In the rows, zero is written as 128.
Group, then class
[113 135 137  28 107 125 139 119 162 140 119 146 139 109 123 150 122 187
 122 127 171 131 122 115 137 128 117 117 132] : <76> > G
[109 122 151 111 124 128 137 126 155 125 134 154 126 120 120 147 137 215
 121 129 160 107 130 122 140 134 129 109 131] : <77> > C
[140 148 115 123 106 136 135 134 116 146 127 128 170 125 150 133 124 142
 121 122 135 136 144 130 123 135 127 136 126] : <81> > T
[114 125 145  98 121 131 127 123 157 127 134 163 112 125  96 152 133 252
 108 139 171  95 126 122 166 131 126 122 126] : <77> > V
[117 144 147 102 108 139 141 128 129 138 130 132 179 121 143 141 111 156
 118 131 154 121 142 109 132 136 119 134 114] : <81> > W
[128 131 136 130 109 140 138 132 143 127 120 148 124 121 117 142 137 232
 108 120 162 100 127 138 145 139 134 126 140] : <76> > Q
[131 137 136 162 118 136 133 144 139 132 129 150 142 124 121 138 139 252
 113 127 152 100 136 133 149 138 128 132 133] : <76> > Q
[132 144 113 140 109 151 130 134 111 151 134 131 162 133 142 130 119 168
 113 135 132 120 148 129 136 137 128 142 120] : <81> > T
[136 141 119 152 118 156 127 135 102 151 136 122 150 137 154 123 121 118
 123 134 116 115 149 129 132 139 130 138 115] : <81> > T
[121 126 144 105 122 104 121 122 149 126 127 153 120 124 113 154 134 232
 117 126 145 115 115 131 140 132 126 125 146] : <76> > G
[130 131 118 131 111 152 129 132 120 148 132 131 124 133 131 125 116 135
 124 135 131 118 136 129 132 134 125 135 120] : <81> > T
[121 125 140 155 122 120 131 131 148 119 127 145 120 118 105 136 127 225
 117 143 148 108 129 126 137 129 128 135 136] : <77> > C
[116 127 140  39 114 131 132 124 166 136 114 150 104 110 121 160 136 178
 123 114 159 116 102 130 139 132 124 106 145] : <76> > G
[127 141 138  77 108 134 137 126 154 139 122 148 127 116 118 154 133 214
 113 119 161 116 120 129 135 127 127 122 137] : <76> > G
[116 132 141  65 109 133 136 129 164 134 121 144 112 115 121 144 128 190
 122 121 160 115 111 129 131 139 122 115 135] : <76> > G
[112 123 149  81 100 139 146 127 177 130 115 146 107  98 109 142 124 215
 114 122 172 112 116 130 123 137 121 122 138] : <76> > G
[135 132 121 182 125 158 128 137 114 144 135 132 129 135 142 121 131 121
 120 127 110 101 148 137 136 138 131 128 119] : <81> > T
[129 129 134 117 128 123 126 128 137 133 135 145 137 137 111 156 133 197
 123 143 146 121 132 111 144 128 121 126 126] : <77> > C
[114 130 141 141 112 138 148 133 135 132 129 133 146 117 131 126 113 151
 119 128 143 116 145 106 130 131 122 132 118] : <81> > W
[123 133 129 103 102 146 142 125 139 134 129 146 123 123 104 137 121 217
 109 137 165 100 122 123 137 129 120 136 124] : <76> > Q
[128 135 114 104 126 144 124 125 102 148 134 131 150 133 145 133 121 114
 128 133 126 128 147 119 138 133 122 128 117] : <81> > T
[132 135 117 159 113 159 132 139 113 140 131 128 124 141 140 119 117 118
 121 135 114 115 139 134 123 137 131 136 112] : <81> > T
[133 132 124 135 125 156 127 131 123 150 138 140 135 136 136 139 131 153
 120 135 134 112 141 125 142 139 131 131 121] : <81> > T
[128 134 131 133 116 148 132 137 124 143 136 146 144 130 134 141 123 190
 118 126 138 118 138 132 142 142 123 131 110] : <81> > W
[122 138 129 103 114 147 132 126 124 147 131 140 155 126 149 131 112 150
 122 126 153 115 146 120 147 130 122 130 114] : <81> > W
[118 131 134  43 114 133 127  96 154 143 124 148 134 116 122 158 135 190
 122 128 156 126 124 120 141 130 124 119 140] : <76> > G
[139 142 122 119 109 144 135 129 121 145 131 128 170 129 147 126 114 142
 129 133 136 127 142 116 131 147 122 143 116] : <81> > T
[113 123 161 109 125 124 136 126 162 127 131 157 119 116 105 142 131 211
 102 130 157 107 132 109 158 131 123 126 132] : <77> > V
[137 139 133  91 106 135 148 125 124 150 123 134 154 118 159 107 125 158
 124  83 166 108 134 153 132 143 120 125 131] : <81> > T
[123 133 133 139 113 137 115 131 136 137 130 144 143 126 122 140 127 215
 112 136 147 116 136 130 144 133 126 138 125] : <76> > Q
[117 132 159 141 124 130 125 130 141 132 136 146 141 128 117 144 132 224
 111 135 152 104 139 119  99 133 122 127 128] : <77> > C
[117 133 140  94 120 144 132 124 145 139 133 140 129 119 126 142 140 168
 118 124 149 111 135 116 145 143 124 119 126] : <76> > Q
[105 133 153 118 115 132 138 130 159 124 131 157 131 116 110 148 115 241
 112 136 163 103 130 114 148 133 128 124 132] : <77> > V
[111 141 148  75  96 120 141 132 167 130 118 140 135 112 123 148 125 187
 119 123 160 127 123 119 125 132 125 118 129] : <76> > G
[110 128 149  40 115 125 134 122 170 125 117 156 121 110 116 159 128 194
 125 126 165 118 119 122 139 125 120 117 139] : <76> > G
[114 128 142  86 131 132 129 123 153 139 132 159 104 125 110 150 133 199
 116 131 151 106 128 113 158 135 122 110 127] : <77> > V
